Here is a tiny trained network, its code and every weight. The questions are about switching its units off for an input and a class, where a switched-off unit gives its printed mean instead of its output.

import numpy as np


def w(rows, s, z=0):
    codes = np.array(rows[::2]) - 128.0
    scale = np.full(codes.shape[1], s)
    scale[-1] = z or s
    return codes * scale


def f(y):
    return y / 2 * (1 + np.tanh(0.7978845608 * (y + 0.044715 * y**3)))


def log_softmax(a):
    a = a - a.max(-1, keepdims=True)
    return a - np.log(np.exp(a).sum(-1, keepdims=True))


def net(x, mask):
    res = np.array(x, float).reshape(1, 4) / 4 @ E
    y = f(res @ A[0][:, :-1].T + A[0][:, -1])
    res = res + np.where(mask, y, B[0][:, -1]) @ B[0][:, :-1]
    return log_softmax(res[-1] @ U[:, :-1].T + U[:, -1])


A, B = {}, {}
E = w([
[135,99,229,168,74],'x0',
[73,132,77,254,164],'x1',
[34,77,111,68,85],'x2',
[164,27,137,138,168],'x3',
],0.0088)
A[0] = w([
[129,174,182,152,142,81],'N0',
[97,87,126,91,153,30],'N1',
[197,139,111,105,116,106],'N2',
[116,127,62,201,133,38],'N3',
[125,217,101,119,81,138],'N4',
[245,180,95,160,151,24],'N5',
[99,167,38,79,206,111],'N6',
[159,150,25,93,169,125],'N7',
[84,143,122,211,162,17],'N8',
[63,99,80,152,100,102],'N9',
[105,189,38,118,139,191],'N10',
[68,150,147,185,199,4],'N11',
[187,167,136,144,228,93],'N12',
[105,80,59,84,54,97],'N13',
[106,125,143,175,190,158],'N14',
[84,110,158,107,116,34],'N15',
[184,159,113,162,139,24],'N16',
[166,32,117,135,177,113],'N17',
[172,157,170,47,126,63],'N18',
[210,46,131,100,83,193],'N19',
[93,241,143,140,63,166],'N20',
],0.011,0.0037)
B[0] = w([
[90,77,182,217,108,152],'N0',
[92,178,146,164,42,141],'N1',
[53,179,110,84,194,168],'N2',
[99,152,92,47,212,195],'N3',
[146,38,63,108,135,212],'N4',
[88,185,154,220,3,216],'N5',
[141,70,189,194,183,253],'N6',
[167,63,223,167,195,237],'N7',
[163,214,70,54,233,199],'N8',
[102,196,159,186,115,194],'N9',
[112,49,143,190,168,248],'N10',
[158,233,80,29,201,175],'N11',
[17,114,170,196,78,210],'N12',
[63,240,238,203,104,201],'N13',
[197,96,55,52,136,195],'N14',
[73,160,171,207,213,140],'N15',
[44,171,181,171,84,154],'N16',
[120,46,38,119,81,217],'N17',
[159,227,64,70,206,218],'N18',
[120,89,87,101,208,237],'N19',
[208,35,45,74,43,243],'N20',
],0.0068,0.0062)
U = w([
[224,46,185,176,163,250],'0',
[185,177,89,80,198,48],'1',
[172,5,63,150,81,161],'2',
[93,194,197,255,68,2],'3',
],0.0077,0.0035)

Each question gives the input, the list of numbers given to net, and the class t.
The units are the neurons (one row each of A and B). Each row of codes is followed by its name. A weight is (code - 128) times the scale printed after its matrix; where a second scale follows, it is the last column's (A, B and U).
mask holds one flag per neuron, in row order. A switched-off neuron (its flag False) gives its mean, the last column of its row in B, instead of its output. The means were averaged over made-up inputs and are rounded, as every weight is.
A unit's drop is (log p(t) with every unit on - log p(t) with that unit switched off) / (log p(t) with every unit on - log p(t) with every unit switched off).
The circuit of an input: a set's keep is (log p(t) with only the set's units on - log p(t) with every unit switched off) / (log p(t) with every unit on - log p(t) with every unit switched off). Starting from the 12 units with the biggest drops (on a tie, the unit counted first), units are removed one at a time, each time the one whose removal leaves the highest keep (on an exact tie, the one counted first), for as long as the keep stays at least 0.8.
units of the circuit, in order: the units of the circuit, biggest drop first
most important unit: the unit with the biggest drop
k most important neurons: the k neurons with the biggest drops, biggest first
drop when u is switched off: that unit's drop, to one decimal
input [2,-6,-2,-4], class 1: units of the circuit, in order : N18
input [-4,-7,0,-8], class 2: 2 most important neurons : N20; N4
input [-2,-6,8,3], class 3: 2 most important neurons : N13; N1
input [4,-8,-7,-3], class 1: 3 most important neurons : N18; N2; N19
input [-8,-5,2,4], class 0: units of the circuit, in order : N7; N6
input [0,-4,-4,-5], class 2: 2 most important neurons : N20; N4
input [0,5,-2,-3], class 1: units of the circuit, in order : N8; N11
input [-8,6,1,-5], class 0: units of the circuit, in order : N6; N7
input [-1,-5,-6,0], class 3: units of the circuit, in order : N5; N12
input [-7,7,4,-4], class 0: 3 most important neurons : N6; N10; N7
input [4,-8,-8,-2], class 1: 2 most important neurons : N18; N19
input [3,4,5,3], class 3: units of the circuit, in order : N20; N9
input [-4,8,-3,7], class 1: 2 most important neurons : N8; N11
input [5,5,3,-7], class 2: units of the circuit, in order : N20
input [-6,0,-7,1], class 3: 2 most important neurons : N5; N12
input [-8,6,2,3], class 0: 4 most important neurons : N6; N7; N10; N18
input [-4,-2,-5,6], class 2: 2 most important neurons : N17; N13
input [-1,4,8,6], class 3: 2 most important neurons : N13; N9
input [-7,-7,-8,1], class 3: 2 most important neurons : N5; N12
input [1,8,-7,4], class 1: most important unit : N8
input [-3,0,-3,-5], class 2: units of the circuit, in order : N20; N4
input [-8,-6,-4,-2], class 0: units of the circuit, in order : N7; N6
input [2,-7,-3,0], class 1: drop when N18 is switched off : 0.2
